Rows, each with the band of its hidden value
[  63    7   25  -13   82   35  -25   47  102 -131 -113 -103   71   14
  -14 -112 -121 -132   31   46   56  145  -66  -12    8   12  -71  186
   56  133    6   40 -111   17   63   84   29  112  102  -90    3  104
   71   -8   41  -12 -142  193]	Q339
[ 130  154   47   15  169  134 -131 -210  279 -536 -271 -303  191  157
  155 -239  -94 -225  264 -273  180  153  -25 -102  196  190 -296  374
   28  165  -16  -85   14 -366  250  139 -225    1  124  208  -38  112
 -150   21  147   60  -99  327]	Q658
[-268    7  103 -111  121 -108  138   33 -273  273 -178   98 -102  -60
 -123  -96   61   33  164  139  -28  297 -480 -113 -124  -79  -58   97
  200   75  106  189 -137  121  -97 -188  293  185  110 -471 -213  274
  146   87 -138 -223 -393  -65]	Q205
[  81  -65  281  -87  233  -36  147   13  104 -291 -393 -306   86   99
  -60 -368 -166 -190  210 -211    0  110 -138 -105   37  261 -264  608
  354  144  215  -48   10 -183  169  204   25  195  -50  -72   30  -49
  -48 -120   50  181  -75  295]	Q767
[  91  -82 -211  221  112   75 -126  158  397 -508 -314 -264   68  274
  -14  -94  -19   38 -104  -45   49  -42  203  -24  -27 -171 -164  394
   91  136  253  -19  -69 -330   42 -112   15    8  -25    1  -21 -152
 -177    6  137  -12 -167   77]	Q959
[ 125  -50  322 -332   37  165  -27   20 -265  411  -74   77    7  162
  231   69  -19   30   14  232  193  232 -171  -60  -85  -63  -90   77
 -112  264 -132  409  136 -108 -128 -350    4  -45 -107 -302 -114  225
 -217 -140  -32 -312  170 -196]	Q47
[-402  -29 -364  140  140  -75   65  475  384 -600 -306 -206  143  246
 -158 -287   80  -33 -121    6  -11  -57   31   69  -96 -161   55  346
  186   41  185  -45 -275 -124  -56  113  -16  209 -192   27  -30 -270
  -36   82  -66 -105 -293    5]	Q339
[-118   44  -93 -174  -88  -30   11  217 -145  102   60   87   35  341
  226  -22 -124  189  -76  154  244   37  -89  -25 -226 -179  -19   30
 -127  104  -82  161  -70   71 -203 -319 -216  -29 -186   50  -63  114
 -137   29  -43 -286  -74 -358]	Q675
[-272   46 -281  -23 -360   57  -21   64 -167   75  336   95  125  364
   49  -72 -356  243 -128  -55  153 -108  163  159 -294  -32  253 -161
 -324   10 -167    6  -95   86 -173   47 -369 -117 -259  212  -32  -82
  120   -1 -113  -25  -63 -320]	Q205
[ 187  -35 -178  127  -99  169 -192  -99  208 -284   23 -165   27  251
   73 -102   40   94 -125 -132  110 -264  184 -128  -14  -18   -9  158
 -179  192  -19   62   89 -355   20  -67 -264 -279  -60  127  -27 -196
  -81   28   98   27   84   94]	Q675
[-183  111   87 -322   92  -48   88  153  -29  -36  -58   -8  120 -178
   27  -31  -58 -192   61   55  119  123 -218 -102   45  105  102  185
  138   76  -75  -82  -49  231  -28   87   33  147  -40   25   82   47
  -41  121   51  -80   32  243]	Q958
[-113  -31   47 -146  -58  135  -29   56 -121  170    4   -5   54   27
  -82  -20  -81  -19  -81   70   49  139 -112  -21 -146  -66  113   15
  -24  100  -49  174 -121   87  -92  -43   69   61    9 -196  -52   45
  109  -19  -74 -141 -132  -13]	Q947
[-480   71 -355   17 -100  -80   24  267   34   13  108  204  131 -169
 -228  112  -41   40 -147  248   12   67   33  152 -138 -204  357 -153
  -36   42  -49  -83 -232  368 -172   97  174  165  -51 -136  -33   18
  250  160  -65 -124 -228  -14]	Q958
[ 151   86 -165   -8 -315    3   19 -146 -143  138  488   79   33  -44
  161  -18 -440  -76  -93   19  -61  -80   89  138   89  216  388 -275
 -464    6 -352 -165   26  253   45  441 -298 -141  -49  254  184  -25
  279   78   80  273  304  307]	Q767
[ 176   46  -59   10  -74  -32  -31  -29  129 -210   95 -129   57   89
  222 -161  -64 -132   46 -139   21 -142   -7  -83  155  165  -18  146
 -110  142 -160  -41   79 -235   14  148 -290 -220 -130  226   66 -143
  -28   51  131  114  243  268]	Q339
[  68  -82  145 -167  -57  206   -6  -41  -80   77   -7  -84   18  191
  -27 -150 -201  -62  -43   58   22   74  -13   61  -17  145  208   78
 -188   71  -77  195   62  -51   64  180  -18   56  -97 -222  -22  -40
   18 -172  -90   20  189  149]	Q605
[ -72  -43  -99  -93   72   60   94  247  -16  -74  -40 -125  -55   49
  -83 -216 -194 -133 -151   84  -94   18  -89   73   48  157  272  128
  -56   -8  -41   71  -96  121   29  339   25  194  -81  -93   79 -165
   58   33  -57   39   70  292]	Q959
[-388  109 -114    4 -212   53 -100    0 -170  418  133  316  265  -80
  120  272  209   30   16  237   36  354  -93  134 -139 -438   54 -418
 -251  303 -340  278 -168  -77 -343 -330   38 -157  -99 -217 -264  290
  208   47  -87 -430 -184 -438]	Q767
[  51   26 -265   56  -90   67 -174  241   -5  -23  158  -45  -94  337
  150 -167 -209   43  -53  -56  143  -93   73   81   21  139  -68   38
 -136   92 -173  314  -39 -276 -189   13 -251 -166 -166   44 -118 -107
  -88  -25  -29 -126   47  -36]	Q205
[ 218 -158  123  -97   81    5   31   99   68 -170 -324 -340 -182  181
  -87 -252   52  -90  -88 -124 -152  -58 -269 -332   26   13  -25  416
  244  -60  292  116  -60 -146  -25 -106  244   59  -38 -251   -2 -271
  -51  -35   46    1   27  326]	Q767
[-146  132 -280   33 -255  -24 -174    7  -96  136  314  145  -33   67
  123  125 -228   51  116  -66   98   52    6   91   54   84   91 -175
 -168  -23 -174   64    6 -133 -225  -54  -56 -241  -86   -3 -145   30
   -5  113   36  -82   11   14]	Q339
[ -84  -21  -57  -84  -71  -20  -21  210   88  -91   84  -14  133   95
   61  -35 -167   27  -16  -49  189 -124  147   34 -104   83  -27  245
   85  180  -31   -9   43  -97 -123    1 -193 -110 -227  131   52 -140
 -116  -10   64   11   68  -21]	Q675
[-253  120 -217  148   -3 -159  236 -106   12 -128  129   71  142 -318
  -20 -119 -105 -172   76   48 -236   54  -92  161  167  144  327  -84
 -197  118 -197 -351  -33  173  172  573 -109   64    0  130  118   18
  339  260   49  287    8  379]	Q947
[ -54  143 -339  143  -73   25 -172   52  193 -296  209  -34   21   49
   45  -47 -471 -128  176 -144  106   19  241  275  253  395   94   67
 -127  -41 -123 -124   60 -187   65  439 -125  -65  -33  135  -10  -56
  -72   64  107  210   91  404]	Q605
[ -58   -5  128  -80    9 -125   57  133   48  141   66  157  174 -213
   66   62  -20 -147  110  224   80  155  -59   86   -8  -34  -49   71
   95  292 -145   53  -12   68  -81   21   37    0  -55 -166   10  182
  109  -34   40  -52   19   57]	Q605
[-115  -75  -40 -124  175  -41  103  373 -132  104   57  -13 -252  -33
 -177 -263 -316  -96   33  110   14   11 -204  122   41  427  133  258
  191  -24   25  210  -22  116  -13  359  119  213   -1 -323   -2  -71
    0   28 -134   44  -50  334]	Q767
[ 697   31  148 -150   -2   87 -115 -200  -55  -25  -84 -275 -228  108
  149 -164 -299 -215  -58  -74  -55   31 -142 -290  297  239   -6  144
 -132  -66  -19   73   45   99  133  128  103   46  145  -51   93    9
   40  -79  210  152  353  632]	Q958
[  40   -7  -84 -378 -248  128 -173  283 -246  155  271   -3 -147  607
  146  -63 -397  357 -217    7  517 -194  -41 -185 -443  -34    6  108
  -75 -100   18  285  -96  219 -277 -475 -327  -88 -116  122  -23   -3
 -250  -39  -95 -326 -134 -394]	Q675
[ 195   -1  157  -82    1   21   43  -28  206 -224 -115 -184  257  -35
  135  -97  -76 -281  -12  -14  -36   92   26  -42  103   -6    3  196
  -35  195 -100 -122  -36  -21  105  196  -98   30  -71  140  165  -39
   74  -69  156  122  198  305]	Q658
[  23  106 -201  134   29 -140  -58  114  172  -95   71  116  119 -171
   94   34   -2  -89   32  161   90   17   76   55  102  -53  -96   20
  -14  292 -168  -29  -53   32  -59   66  -67  -51   16   46   -6  146
  130  103  138  -20  -30  141]	Q958
[ -85   38  -86 -136   58 -111   62  190   81 -212 -187 -131  -21   26
    0  -71  -15  -80  -33   -6  -18   23 -194 -184   45  -41   82  250
  159  -60  144 -107  -96   99  -68  -58  154  116  -75  -24   39 -115
  -80  137   93  -62  -14  235]	Q47
[-126  198 -129   92  133  -17  -61  -36    3   10  -52   48   60 -212
  147  -71  185 -275  209   43  -70  295 -280   22  296   39 -107 -110
  -89  246 -317  184  -94 -235  -40  121    1  -50  102 -112 -189  227
  135  177   23 -181  -98  225]	Q767
[-108   79 -128  -66 -239 -139  -23  -42 -242  174  327   70 -179   32
  -63 -163 -289   51  173 -232   55 -136 -192  -91   -7  358   95    8
   57 -100  -67   29    7   43 -163  137  -64 -159  -67  -45 -101  -76
  178   81  -51  107  -26  194]	Q339
[ 151   55  237  -23  258   66  -68 -180  -53   -6 -280  -91  -13   55
   85 -105 -179  -65  356  -63  191  355 -190  -62   58  165 -467  369
  196  231  102  152   61 -257  140 -124   71   79  238 -239 -171  399
 -136  -35   74  -56 -295  108]	Q947
[ -41  -38 -251   62  211 -109    3  405  205 -431 -223 -262 -212  241
  -43 -331 -122  -31   27 -150   26 -165  -89  -76  113  257 -116  517
  304  -53  239   61  -29 -274  -41  102   20   68 -129  -37  -35 -300
 -255  102   38   20  -71  296]	Q959
[ 225   30  -66  106 -120  275 -234 -184  231 -196  188  -63  266   61
   69   16 -263  -69  -71    5  226    4  356  144  -42   25    1    0
 -303  291 -221  -25   -6  -76  173  210 -338 -126  148  205   88  118
  110  -66  110  120  -19  146]	Q339
[ 137  -20    6   20  -89  253 -203 -253  135 -187  -67 -156   87  235
   66   -2   37   58  -15  -97  129   -3   50 -142  -57 -112  -22  120
 -182  143   29   73   61 -321   71 -198 -116 -199   73  -30  -84    3
  -99   -4   67  -65  -44   43]	Q339
[-172  150 -179  283  259  182 -104 -237  350 -469 -333 -158  259 -216
  -19  -63  294 -278  157  -40 -109  298  -49   47  280  -93  -69   84
 -113  309 -103  -76  -79 -409  254  226   22   24  251  -36 -128  154
   79  221  102  -33 -268  348]	Q205
[-158   46 -289 -108 -153 -231   30  401   49 -173  160   -5  -67  303
  167 -135  -93  105  -82    4  149 -223 -144 -120 -119  -56   81  123
   42  -92    1   -8 -129   70 -264 -175 -211 -102 -260  184   18 -189
 -111  143    0 -156   -7  -87]	Q658
[-206   75  -67 -280 -148  -41   41  160 -120   25  103   24   70   61
  -78   -4 -318   47  -92   27  180   35  -88  -77 -219  -21  215   65
   52 -103   36 -131 -184  472 -112  -17   13  174  -42   71   86   22
   84   69   -9  -60 -146   20]	Q47
[ 347  -43   47  -61    4  112 -145   22   83  -60  -48 -113  -10  263
  266   30  -46   62 -114  117  199   27  -38 -174  -96 -213 -186  166
 -107  176   14  156  -14 -115  -18 -380 -145 -130   89   18   20  127
 -185    8  133 -184  -41  -56]	Q205
[ 125   21 -156   98  -13    4  -40  -89  195 -341  -81 -208  -79   63
   -2 -142 -123 -152   43 -115 -153  -23  -41  -54  261  164  176  151
  -92  -93   71 -133   39 -165  134  259   92  -17    6  -49   16 -171
    1   78  118  192  156  523]	Q605
[-139  143  139 -183  367  -36  101  228   88 -253 -567 -210  204   26
  102 -166  -28 -318  152   72   46  561 -337  -61   83 -144 -299  340
  273  116   66   40 -311   77   43  -51  192  452   83  -76  -47  302
  -74   26   53 -268 -339   98]	Q959
[ 241   84   22 -147   21  103 -137   89   40  -60  -25  -50  116  261
  318   31 -217    7  -61  147  331  163   24  -51  -92 -159 -218  108
 -139  194 -117  122  -86   59  -20 -268 -236   12   64  159   34  278
 -170  -21  122 -225  -75 -121]	Q675
[ 634  -63  340 -194   -1   16  -32 -217 -227  422   31   10 -229 -177
   92   66 -203 -142  -15  216  -60  142 -212 -214  172  123    7   30
  -72  107  -45  167  131  245   56  -32  294   20  205 -380   60  231
  139 -100  164   85  310  469]	Q958
[ 328   64 -113 -304 -194  201 -332  184 -273  300  395  -50 -372  272
  136  -25 -465   21 -149  -29  304  -47 -175 -168  -19  258   63  -89
 -135 -202 -173  417 -106  175 -224 -157  -84 -114  156  -49  -34   28
 -104   26  -13 -231   30  195]	Q205
[ 118  131  278 -369   85 -136   40  133 -285  328   26   64  -84  -66
  174  -80 -339 -229  254  106  187  377 -427  -87   73  226 -209  111
  195   21 -138  203 -114  302  -99  -35  116  199  112 -191  -37  394
   29  -43    9 -164  -66  186]	Q658
[   2   46    2  -72 -176  -16  -16 -256  -88  202  103   92  -43 -280
  -41  176  135 -119  -19  159 -197  164 -320 -185  102 -187  360 -265
 -186  -39  -76  -56  -64  223  -25  -60  325  -54  176 -312  -37  119
  292  166   55  -49   35  339]	Q605
[-339   75 -124   83  -65  -27   70 -138   69 -154 -127   27  218   77
   87  -43  264    2  106    4  -96  115 -127   -3   17 -220  122  -38
 -190  176  -84  -50   -2 -282  -34  -61  -68 -115 -177  -48 -160    8
   53  115  -26 -113  -36  -95]	Q658
[ 254  -90    0  -88 -111   46   65 -108 -250  290  114   42 -252   11
 -108  -16 -324   53 -188  251 -158   15  -88  -11   29   92  425 -102
 -281  -95   27   41   57  380   75  192  253  138   69 -357   58   27
  208  -24   -3  152  222  348]	Q958
[-399   97  139 -282  -21   40   48  -39 -349  294  139  167   34   99
   87 -111 -116   78  332  -80  269  135 -278   33 -114  295  -44   98
   17  156 -174  228  145 -194 -118  -61 -211 -116 -144 -137 -216  174
 -141   37 -178 -181  -91 -198]	Q339
[ 473   54    5  133   59   30   -9 -338  105 -169 -118 -146  -22  -51
  226  -20 -133 -182   40   48 -182  120    3  -53  359   76   42   58
 -310  128  -68 -161  156 -114  267  219   23  -42  119   13   88  103
   33   63  269  244  311  531]	Q47
[ 147   44 -205   77 -135  166 -207  -15  304 -278  142 -116  208  -41
  136   73   -6 -142 -166  -64   61 -146  275   -2  120  -29  121    8
 -232  219 -220  -77   20 -198    1  132 -248 -254  -59  290  121 -193
   -9   83  202   62  224  272]	Q675
[ 175   30 -113 -157  104  -21 -162  312   79 -306 -182 -226 -208  492
   41 -271 -240  136  -24 -108  379 -134 -101 -280 -122   91 -304  476
  272  -70  251  189 -114   -8 -106 -307  -71   96    8   18  -80  -23
 -283  -19   34 -196 -219   23]	Q958
[-111   38 -131 -118 -493  122 -230 -128 -168  236  387  131   64  276
   38  179 -280  244  -36 -114  233  -58  125  -21 -266  -91  185 -206
 -237  -51  -92   76  -10    0 -271 -282 -125 -295 -139   14 -121  -19
   46  -47  -26 -113  -13 -248]	Q658
